How the points are linked:
state | τ η φ ζ σ
dl | rt nt qs tg jt
lh | ng zq qp fh pb
ls | fp gr ph bq cr
ms | jd dn lq gh bh
dn | gh qd fz cp ms
lf | lq zp qd fz mm
rq | qp hr lz pz nq
gr | bq dz jb jq ls
fr | hb pq zn gl mc
lz | nc fj pb fs zq
gh | lz cp sg fj jd
jb | gb cr gm hm ph
jf | cr hn rt ls dg
bs | qs td bl ht rz
hr | pz sg fj pb rq
lg | ch ns hb ft jp
fh | bd nc lm bz ng
gm | jn cz fp qh jq
bm | rg mm ms th qd
pr | qd zz nr bm nf
qp | lj pz nc lm gj
zn | gg nj jp dh ns
sg | pb qc nq lh hr
tg | ph dg dz jb rt
fz | sg bh rg qc lq
jd | zq gh hr lz qc
dz | jq tb cr gm gr
rz | hn bs nt qs zf
zp | fz nr bm bh lf
fs | ff gj ng sc nc
dh | pr lt ch zz gg
jq | cf gm hm jn bq
zq | fh lz pz nc lh
mc | lt fr ns hb nj
sm | zn cf ld nj dt
cc | ms nf lf dn nr
dg | jb jf tb cr tg
pb | qg lh gj ng pz
ht | dz jt jf tb qs
ch | nr ft jm cc zr
gb | ld hm jn lb tq
nf | dn pr zp qd cc
dt | ns sm pq zn lb
nj | dh mc lg lt zn
td | ht sz zf jt bs
qg | ql ng sc zl lm
nt | tg bl ht dg dl
cr | hm ls cz fp jb
ql | dl zl bs nt sz
lq | hr fz cp sg th
jt | tb dl hn rt ht
ph | tq jb jq gb cz
fp | dt bq tq sm hm
qh | fr tq sm pq jn
pg | lf zr pr zp jm
ns | ft zn gl gg lg
ld | jp lb mc lg pq
rg | nq th jd rq cp
cf | nj jn lb mc sm
ff | rz sc zl bs bz
gj | sc qp fh lj fs
gl | pg jp dh zr hb
nr | bh cc mm ms zp
sc | bs lj bd td ff
bq | sm jq gb cf fp
qs | gr ht dg dz hn
bz | zf ff ql rz bd
hb | jm gl gg pg lt
zz | bm jm cc mm pr
lj | td lm bz sz sc
nq | gj rq zq qp fj
bl | dg zf jt jf nt
gg | nf dh zr pr ft
qd | cp bm bh rg dn
sz | jt ql rz dl td
lm | sz qg ff ql lj
cp | fj rg qc nq gh
mm | th lf dn lq bm
jp | zr lg lt ch gl
ft | cc gg pg nf ch
zf | jf rz dl hn bl
cz | qh ph bq tq gm
jm | mm pg nf lf zz
tb | gm rt ls cz dz
lt | zz hb ft jm dh
pz | lm pb fs qg qp
ng | zl fh lj bd qg
bh | qc ms th jd fz
bd | bl bz sz zf zl
zr | zp ch zz nr pg
th | rq lq gh hr rg
zl | nt bd td bl ql
fj | fs nq lh gj lz
nc | bz fs qg ff fh
tq | pq gb cf ld qh
jn | mc qh dt fr cf
hn | ls qs tg gr jf
lb | lg dt fr ns ld
pq | gl ld nj jp fr
rt | cz tg gr ph tb
qc | lh jd rq zq sg
hm | lb fp qh dt gb

The rows follow the links: the fewer symbols apart two points are, the more alike their rows tend to be.

Each row is also shifted at random along 4 hidden directions that mean nothing.

Row, then point:
21 -20 -6 -18 -10 5 -10 12 -12 2 -7 -15 -7 -1 2 -2 -17 15 15 8 23 13 10 11 6 1 -8 11 -6 21 14 14 -2 14 15 -25 9 -11 11 -46 -6 13 -26 -6 5 -18; point tq
-1 -8 13 5 -14 3 4 4 27 -5 -27 -6 12 -5 -4 -6 24 -15 10 12 9 -12 -11 -3 17 -10 4 -1 5 2 7 -8 13 -11 -11 -19 11 -13 6 -26 -14 -10 24 -14 -7 -22; point ff
23 10 -12 -16 4 -17 -16 10 -8 -5 8 0 -15 14 8 -6 0 0 -11 1 2 -2 -1 -13 -10 -6 3 -1 9 -4 6 7 4 4 5 -2 0 13 14 10 4 6 -9 13 8 2; point ph
-10 -1 4 -3 -1 38 8 -4 8 -6 -21 -2 24 -2 11 -3 8 22 -6 4 15 -6 11 -4 6 -27 -18 -4 -13 -6 6 4 6 -1 -3 -1 0 10 5 4 -1 20 13 11 -21 -1; point pg
-14 23 -7 -8 5 -4 -1 -2 5 -10 -8 11 7 8 13 -7 -11 -19 -15 -9 -21 -8 -13 -5 -20 -14 7 -8 10 -8 -10 -15 1 -11 0 15 0 24 -6 37 6 -7 1 16 6 0; point fs
-23 -10 7 19 0 19 17 -5 8 12 -16 6 20 -8 -4 14 4 -5 2 -7 9 6 -2 7 16 -1 -2 6 -7 -1 -3 -6 1 -3 -13 -4 -7 -30 -15 -21 -6 -6 3 -13 -18 -1; point hr
-23 1 4 28 -2 10 14 -18 7 3 2 17 11 -4 -8 4 2 -4 8 -16 -14 -3 -2 2 6 7 -1 0 -4 0 -8 -11 -7 -5 -15 6 0 -16 -16 17 4 -9 4 -6 0 5; point cp
19 -13 -4 -11 -7 -7 -7 6 -4 1 12 -8 -15 1 -6 -3 -10 12 14 5 9 7 9 8 1 13 -3 7 -3 13 8 13 -4 5 8 -15 8 -9 8 -22 -6 6 -16 -13 11 -6; point cf
-12 -3 10 7 -6 19 13 18 -3 8 0 -11 14 -13 8 7 2 16 -1 8 8 10 11 12 16 -12 -8 6 -16 10 -1 21 12 9 3 -10 2 -19 -10 -34 -6 20 0 0 -7 -4; point zz
18 -6 3 5 3 4 -10 -10 13 -1 -27 3 3 4 -3 4 25 -4 -6 3 30 -9 -6 -15 12 -13 -4 -4 8 -16 18 -12 6 -5 -14 -1 -8 0 21 0 -3 -7 22 0 -23 0; point jf
-20 -1 -10 -27 -2 6 12 5 8 -16 14 -9 6 23 -9 -18 33 9 1 19 -29 -20 3 -35 -5 4 3 -6 -8 -14 -18 9 8 -3 -2 -14 6 24 -6 9 -4 0 14 1 3 1; point bm
-18 13 7 20 -8 8 13 -2 15 -7 15 10 8 -1 -1 -8 21 6 2 -5 -23 -15 4 -9 6 -5 -1 -4 -8 -2 -10 6 8 -9 -15 0 10 -6 -11 23 2 4 18 3 7 4; point lf
1 -3 2 -11 -5 -19 -4 9 -8 -1 -2 -11 -7 -5 0 -5 -13 -20 9 8 -11 6 -11 11 -4 9 12 2 9 13 -5 -4 -2 6 13 -4 9 4 -6 -19 0 -11 -11 -3 17 -16; point bz
19 -21 -2 -11 -11 2 -6 10 0 3 -1 -12 -8 -1 -5 -1 -3 15 16 9 22 8 11 7 11 5 -5 10 -6 15 12 15 2 6 6 -25 9 -18 11 -43 -11 10 -12 -16 2 -13; point jn
-13 21 3 4 1 -27 5 20 2 4 14 2 -5 -3 8 1 -6 -26 -11 -1 -26 2 -14 7 -8 1 18 1 10 2 -16 4 11 -7 1 6 0 -6 -17 1 -1 -8 -2 0 15 0; point nc
14 -23 -9 -33 7 4 -13 -7 -15 -4 -29 -17 -1 10 -6 -3 -2 -5 4 16 21 4 -7 -10 -5 2 -2 -1 8 -5 9 -15 -10 13 16 -5 -6 27 17 -19 0 -10 -6 3 -13 -12; point dl
-17 18 -5 5 7 1 1 0 -18 4 -11 11 8 -9 20 7 -44 -18 -11 -20 -12 16 -9 25 -15 -11 3 1 5 11 -9 -13 -9 5 11 19 -3 5 -16 14 12 -1 -26 18 8 -3; point qp
-23 -7 1 11 1 12 17 -10 18 1 -5 7 15 6 -13 3 25 -2 3 -1 -6 -11 -2 -15 10 4 1 0 -5 -12 -9 -6 3 -11 -18 -6 -4 -13 -11 0 -7 -10 18 -14 -15 4; point jd
16 -3 -2 -11 9 -34 -12 8 -14 6 15 -10 -23 4 -10 5 7 -16 -5 10 -2 5 -8 -7 -5 21 15 0 13 -7 -2 1 -1 7 9 5 -10 7 4 -9 1 -15 -4 -4 5 6; point ht
-3 13 3 -1 8 7 5 -4 18 -5 17 4 3 8 -2 -2 25 15 -16 5 -6 -17 8 -19 -6 -8 -4 -10 -6 -24 -4 8 10 -17 -12 12 -9 16 4 35 -3 8 30 1 -11 23; point dh
23 13 -1 18 -6 -4 -14 -1 0 -1 -3 14 -8 -4 13 -1 -12 3 -1 -17 13 1 2 8 2 -14 -5 2 6 9 16 -1 0 0 -6 1 7 -10 13 13 5 9 -8 12 7 -2; point gm
-21 -11 -4 -4 -4 12 13 0 -19 3 2 -5 8 -3 -2 0 -16 4 14 -1 -13 12 5 10 2 12 -2 7 -11 16 -12 2 -10 16 12 -8 7 -5 -18 -18 5 2 -22 1 9 -9; point bh
23 0 1 10 -9 -10 -10 18 -7 8 4 -2 -12 -8 9 4 -10 4 4 -3 18 12 5 15 11 -4 -1 10 1 18 13 15 6 9 2 -13 7 -26 8 -30 -3 12 -17 -1 9 -8; point jq
12 -6 10 20 -3 -8 -8 -15 4 3 -14 5 -5 -12 -7 4 3 -14 8 -6 13 -1 -9 8 8 5 2 -1 11 1 11 -18 -6 -2 -7 7 1 -8 8 1 2 -15 10 -6 -3 -5; point bl
18 6 -8 4 11 -2 -22 -24 -31 -1 -17 12 -8 -6 11 4 -43 -8 -4 -22 12 13 -5 16 -17 -4 -5 -3 13 5 13 -27 -26 15 16 28 -6 24 11 36 23 -5 -24 27 4 2; point hn
-22 -22 -18 -35 3 25 8 -8 -21 -6 -18 -12 17 14 -4 -7 -15 7 10 8 -5 7 3 -7 -8 6 -7 3 -11 5 -11 -7 -16 18 20 -12 0 23 -9 -16 3 0 -25 6 -5 -12; point th
2 11 3 9 10 -3 -1 -9 -6 5 28 8 -11 -7 -1 8 -15 14 -8 -10 -7 5 11 11 -13 9 -4 -4 -4 -5 -3 6 -9 -5 3 25 -10 7 -4 33 7 7 -1 1 5 24; point jp
5 -3 14 28 -12 6 -4 -20 15 -4 -29 10 8 -17 0 -3 -3 -14 15 -12 12 -6 -10 14 11 -8 -2 -3 9 10 13 -25 -5 -6 -11 3 12 -10 6 6 1 -13 14 -3 0 -16; point ql
7 -12 -4 -29 10 -15 1 13 -4 6 36 -19 -19 9 -16 4 10 15 -4 22 -5 3 11 -9 -9 26 4 1 -6 -11 -9 24 2 -2 11 -3 -12 9 0 -15 -9 4 0 -19 0 17; point zn
18 -29 -21 -61 1 -1 -11 13 -14 -7 5 -30 -13 22 -10 -12 -6 20 11 28 8 6 10 -14 -11 16 -3 5 -6 3 1 17 -5 13 26 -28 3 23 14 -39 -11 7 -23 -11 3 -11; point sm

Start here and follow the symbols in turn, left to right. Where do you end up?
Answers are names.
22 13 -8 8 -4 -5 -17 -15 -5 -10 6 18 -13 1 10 -10 -27 7 7 -22 -2 -3 5 7 -15 -4 -7 -2 6 11 11 -8 -13 -1 1 9 12 9 12 40 13 6 -17 14 21 0
η η ζ: sm
-9 11 -7 -19 0 3 -3 0 8 -14 -23 0 12 9 11 -13 -4 -16 -7 3 -12 -11 -13 -8 -14 -18 4 -7 9 -5 -4 -15 2 -8 3 0 5 27 2 16 1 -6 5 12 1 -13
σ η τ σ: ql
-20 13 -12 -8 1 4 4 -13 -14 -14 16 10 2 9 2 -15 -14 4 3 -11 -38 -7 2 -9 -21 7 0 -7 -3 3 -17 -7 -14 6 8 12 8 30 -14 46 16 -1 -13 20 22 4
σ ζ φ: qc
1 -5 4 -12 7 6 5 4 18 1 15 -8 0 8 -10 2 31 19 -11 18 4 -11 11 -18 2 1 -4 -5 -8 -22 -2 16 12 -14 -9 -1 -12 7 6 1 -12 8 28 -13 -18 18
ζ η φ τ: mm
23 19 -13 -12 5 -34 -19 15 -18 -2 29 2 -27 10 8 -5 -13 -4 -10 -4 -13 4 -1 -5 -17 6 9 1 11 3 -2 11 0 7 11 5 1 12 6 17 9 4 -21 15 24 8
ζ η ζ τ φ: hb
-15 27 8 31 0 -3 5 -5 12 1 -8 22 10 -12 15 5 -15 -21 -11 -24 -12 -2 -12 16 -4 -17 6 -3 8 2 -4 -15 3 -14 -14 19 1 -11 -12 31 6 -5 5 8 4 3
ζ φ η: ff
-22 13 4 32 5 15 11 -18 11 5 -15 24 19 -8 6 10 -8 -11 -7 -25 -2 -1 -7 10 2 -11 -3 -1 0 -5 -2 -20 -5 -12 -18 17 -7 -15 -12 27 5 -7 6 3 -12 7
ζ η ζ τ η: ql
-16 4 5 -7 -6 5 17 16 26 -9 18 -8 9 14 -9 -12 53 10 -5 22 -19 -24 5 -33 12 -4 3 -5 -10 -16 -13 21 24 -13 -15 -17 5 1 -4 -2 -13 6 35 -8 -5 5
τ τ φ: rq
-6 4 4 -4 -8 0 1 5 15 -7 -21 -3 10 0 5 -9 5 -17 2 5 -3 -9 -12 -1 2 -13 5 -2 7 2 0 -10 9 -8 -3 -8 9 3 0 -7 -6 -8 11 -1 0 -17
φ η ζ τ: ht
-20 2 -6 -15 7 13 11 -1 27 -7 -20 2 21 21 -4 -2 34 -8 -16 10 -2 -18 -10 -32 -1 -16 2 -6 2 -28 -8 -9 13 -20 -17 -5 -11 10 0 8 -11 -8 28 -5 -27 4
τ τ η: bz
15 -7 11 11 1 -27 -5 5 13 8 6 -4 -14 -2 -16 7 34 -15 -1 12 9 -6 -9 -11 15 14 13 0 11 -12 4 1 11 -7 -12 -4 -7 -17 7 -17 -9 -17 24 -18 -7 5
σ ζ σ: dz
-19 -15 -10 -29 -5 32 10 2 -11 -10 -18 -15 21 9 4 -12 -2 17 9 15 -2 0 8 -10 1 -9 -11 1 -15 6 -6 4 -3 16 15 -18 8 20 -4 -20 0 13 -11 10 -6 -16
τ η η τ η: qc
-21 -9 -3 -5 -7 24 14 -9 16 -11 -11 -1 19 12 -9 -11 26 10 9 7 -9 -17 3 -22 7 -4 -6 -3 -10 -7 -6 -3 2 -4 -11 -15 7 5 -4 3 -5 -1 16 -3 -9 -6
τ η τ σ ζ: nc
22 -3 -5 -4 -8 -1 -12 3 -1 -4 -2 0 -8 3 5 -6 -9 10 7 -4 14 1 6 4 1 -6 -6 4 0 12 14 6 -1 4 2 -12 10 -5 14 -8 -1 10 -13 2 8 -9
η ζ σ ζ ζ: dh
